Here is a tiny trained network, its code and every weight. The questions are about switching its units off for an input and a target symbol, where a switched-off unit gives its printed mean instead of its output.

import numpy as np


def w(rows, s, z=0):
    codes = np.array(rows[::2]) - 128.0
    scale = np.full(codes.shape[1], s)
    scale[-1] = z or s
    return codes * scale


def norm(h):
    return h / np.sqrt((h * h).mean(-1, keepdims=True) + 1e-5)


def f(y):
    return y / 2 * (1 + np.tanh(0.7978845608 * (y + 0.044715 * y**3)))


def softmax(a):
    e = np.exp(a - a.max(-1, keepdims=True))
    return e / e.sum(-1, keepdims=True)


def log_softmax(a):
    a = a - a.max(-1, keepdims=True)
    return a - np.log(np.exp(a).sum(-1, keepdims=True))


def net(x, mask):
    ids = ['αβεζηθλξπσφψω'.index(c) for c in x.split()]
    T = len(ids)
    res = E[ids] + P[:T]
    u = 0
    for l in range(2):
        q, k, v = (norm(res) @ M[l].T for M in (Q, K, V))
        z = softmax(np.where(np.tri(T) > 0, q @ k.T / 3**0.5, -1e9)) @ v
        res = res + np.where(mask[u], z, O[l][:, -1]) @ O[l][:, :-1]
        u += 1
        y = f(norm(res) @ A[l][:, :-1].T + A[l][:, -1])
        res = res + np.where(mask[u : u + 8], y, B[l][:, -1]) @ B[l][:, :-1]
        u += 8
    return log_softmax(norm(res)[-1] @ U[:, :-1].T + U[:, -1])


Q, K, V, O, A, B = {}, {}, {}, {}, {}, {}
E = w([
[113,117,216,149],'α',
[80,167,149,98],'β',
[220,216,178,134],'ε',
[129,176,128,153],'ζ',
[128,217,223,82],'η',
[152,96,110,138],'θ',
[189,182,54,109],'λ',
[98,93,155,103],'ξ',
[153,127,114,44],'π',
[164,86,250,118],'σ',
[171,123,23,120],'φ',
[168,10,204,128],'ψ',
[73,120,92,146],'ω',
],0.02)
P = w([
[198,250,69,6],'0',
[141,253,83,19],'1',
[126,234,95,39],'2',
[116,200,102,54],'3',
[112,171,107,78],'4',
[124,123,117,103],'5',
[121,99,113,115],'6',
[128,93,126,129],'7',
[141,70,130,142],'8',
[140,39,131,157],'9',
[123,78,128,121],'10',
[107,90,119,101],'11',
[130,72,131,138],'12',
[87,145,106,55],'13',
],0.0032)
Q[0] = w([
[134,29,157,1],'0.h0',
[86,237,173,106],'0.h0',
[21,179,127,247],'0.h0',
],0.0082)
K[0] = w([
[163,40,185,110],'0.h0',
[189,196,186,157],'0.h0',
[77,157,157,255],'0.h0',
],0.011)
V[0] = w([
[37,143,181,236],'0.h0',
[31,95,102,90],'0.h0',
[109,198,98,253],'0.h0',
],0.0053)
O[0] = w([
[70,161,130,197,4],'0.h0',
[131,38,184,145,43],'0.h0',
[162,133,108,254,70],'0.h0',
],0.0065,0.0017)
A[0] = w([
[29,154,65,137,175],'0.n0',
[102,122,202,159,36],'0.n1',
[69,71,99,121,2],'0.n2',
[87,164,5,155,214],'0.n3',
[118,137,153,134,80],'0.n4',
[104,75,24,104,55],'0.n5',
[62,150,118,169,94],'0.n6',
[82,125,206,126,136],'0.n7',
],0.015,0.0026)
B[0] = w([
[194,46,251,117,228],'0.n0',
[79,209,188,58,160],'0.n1',
[99,93,45,178,143],'0.n2',
[85,145,14,233,254],'0.n3',
[104,145,106,122,133],'0.n4',
[201,52,168,153,194],'0.n5',
[22,74,133,145,184],'0.n6',
[27,191,126,92,219],'0.n7',
],0.011,0.006)
Q[1] = w([
[3,108,169,106],'1.h0',
[184,198,56,124],'1.h0',
[208,134,6,61],'1.h0',
],0.02)
K[1] = w([
[8,104,84,110],'1.h0',
[179,190,115,143],'1.h0',
[252,137,48,153],'1.h0',
],0.018)
V[1] = w([
[45,65,143,211],'1.h0',
[156,134,141,181],'1.h0',
[134,130,3,79],'1.h0',
],0.0076)
O[1] = w([
[44,10,254,234,82],'1.h0',
[87,230,217,159,46],'1.h0',
[12,192,28,60,4],'1.h0',
],0.0041,0.0022)
A[1] = w([
[56,119,103,95,76],'1.n0',
[193,89,119,145,78],'1.n1',
[150,118,119,141,31],'1.n2',
[103,85,147,150,67],'1.n3',
[142,58,104,129,96],'1.n4',
[254,174,171,159,2],'1.n5',
[122,205,157,149,167],'1.n6',
[178,149,137,96,95],'1.n7',
],0.015,0.0046)
B[1] = w([
[75,102,13,144,195],'1.n0',
[71,43,67,124,212],'1.n1',
[74,102,162,72,101],'1.n2',
[144,74,181,77,190],'1.n3',
[53,47,143,123,211],'1.n4',
[197,60,252,194,228],'1.n5',
[210,114,143,246,254],'1.n6',
[165,133,73,87,195],'1.n7',
],0.013,0.003)
U = w([
[55,134,155,129,210],'α',
[136,193,179,29,62],'β',
[221,110,167,159,193],'ε',
[103,102,130,197,234],'ζ',
[167,226,135,136,66],'η',
[211,34,113,82,7],'θ',
[93,169,93,247,3],'λ',
[20,126,60,66,169],'ξ',
[121,103,116,16,192],'π',
[138,196,41,107,121],'σ',
[32,196,103,128,82],'φ',
[156,145,82,2,81],'ψ',
[118,77,36,132,14],'ω',
],0.016,0.0065)

Each question gives the input, a string of symbols that net reads in full, and the target symbol t.
The units are the heads (3 rows each of Q, K, V and O) and the neurons (one row each of A and B). Each row of codes is followed by its name. A weight is (code - 128) times the scale printed after its matrix; where a second scale follows, it is the last column's (O, A, B and U).
mask holds one flag per unit, layer by layer, with each layer's heads first. A switched-off unit (its flag False) gives its mean, the last column of its rows in O or B, instead of its output. The means were averaged over made-up inputs and are rounded, as every weight is.
A unit's drop is (log p(t) with every unit on - log p(t) with that unit switched off) / (log p(t) with every unit on - log p(t) with every unit switched off).
The circuit of an input: a set's keep is (log p(t) with only the set's units on - log p(t) with every unit switched off) / (log p(t) with every unit on - log p(t) with every unit switched off). Starting from the 12 units with the biggest drops (on a tie, the unit counted first), units are removed one at a time, each time the one whose removal leaves the highest keep (on an exact tie, the one counted first), for as long as the keep stays at least 0.8.
circuit, biggest first: the units of the circuit, biggest drop first
unit that matters most: the unit with the biggest drop
k most important neurons: the k neurons with the biggest drops, biggest first
k most important neurons of layer l: the k neurons of layer l with the biggest drops, biggest first
drop when u is switched off: that unit's drop, to one decimal
input α β β θ π, target ψ: unit that matters most -> 0.n0
input ζ η η ζ φ ζ σ φ ω ψ, target π: circuit, biggest first -> (0.n3 1.n6 1.n5 0.n5)
input λ θ σ β, target β: 2 most important neurons -> (0.n0 0.n3)
input ε λ θ λ θ, target θ: 4 most important neurons of layer 0 -> (0.n3 0.n6 0.n0 0.n7)
input ε ψ φ π η ψ θ ψ ξ β, target ξ: 4 most important neurons of layer 0 -> (0.n7 0.n5 0.n6 0.n2)
input α α π ζ ψ ε ξ α η λ η, target η: 2 most important neurons -> (1.n6 0.n3)
input ξ ω η ξ σ λ ω θ β, target ξ: 4 most important neurons -> (0.n7 1.n0 0.n5 1.n5)
input ψ ξ α φ β β ζ λ, target σ: 2 most important neurons -> (0.n0 0.n6)
input ψ ζ θ, target θ: 4 most important neurons of layer 0 -> (0.n5 0.n3 0.n6 0.n7)
input σ φ η φ ξ ω λ, target σ: 3 most important neurons -> (0.n0 0.n6 1.n5)
input σ λ η, target η: 2 most important neurons -> (1.n6 0.n0)
input φ ξ ψ α, target φ: 2 most important neurons of layer 0 -> (0.n0 0.n7)
input σ ψ β λ β σ, target β: 3 most important neurons of layer 0 -> (0.n3 0.n7 0.n6)
input φ ω ε ψ, target π: unit that matters most -> 0.n3
input θ θ β, target β: 2 most important neurons of layer 0 -> (0.n3 0.n0)
input π ε ε β, target ε: 2 most important neurons of layer 0 -> (0.n0 0.n2)
input ε θ φ ψ β, target ε: drop when 0.n1 is switched off -> 0.0
input θ φ ζ π φ λ ξ, target ξ: drop when 0.n0 is switched off -> 0.2
input θ ζ θ ω σ, target β: drop when 0.n7 is switched off -> 0.2
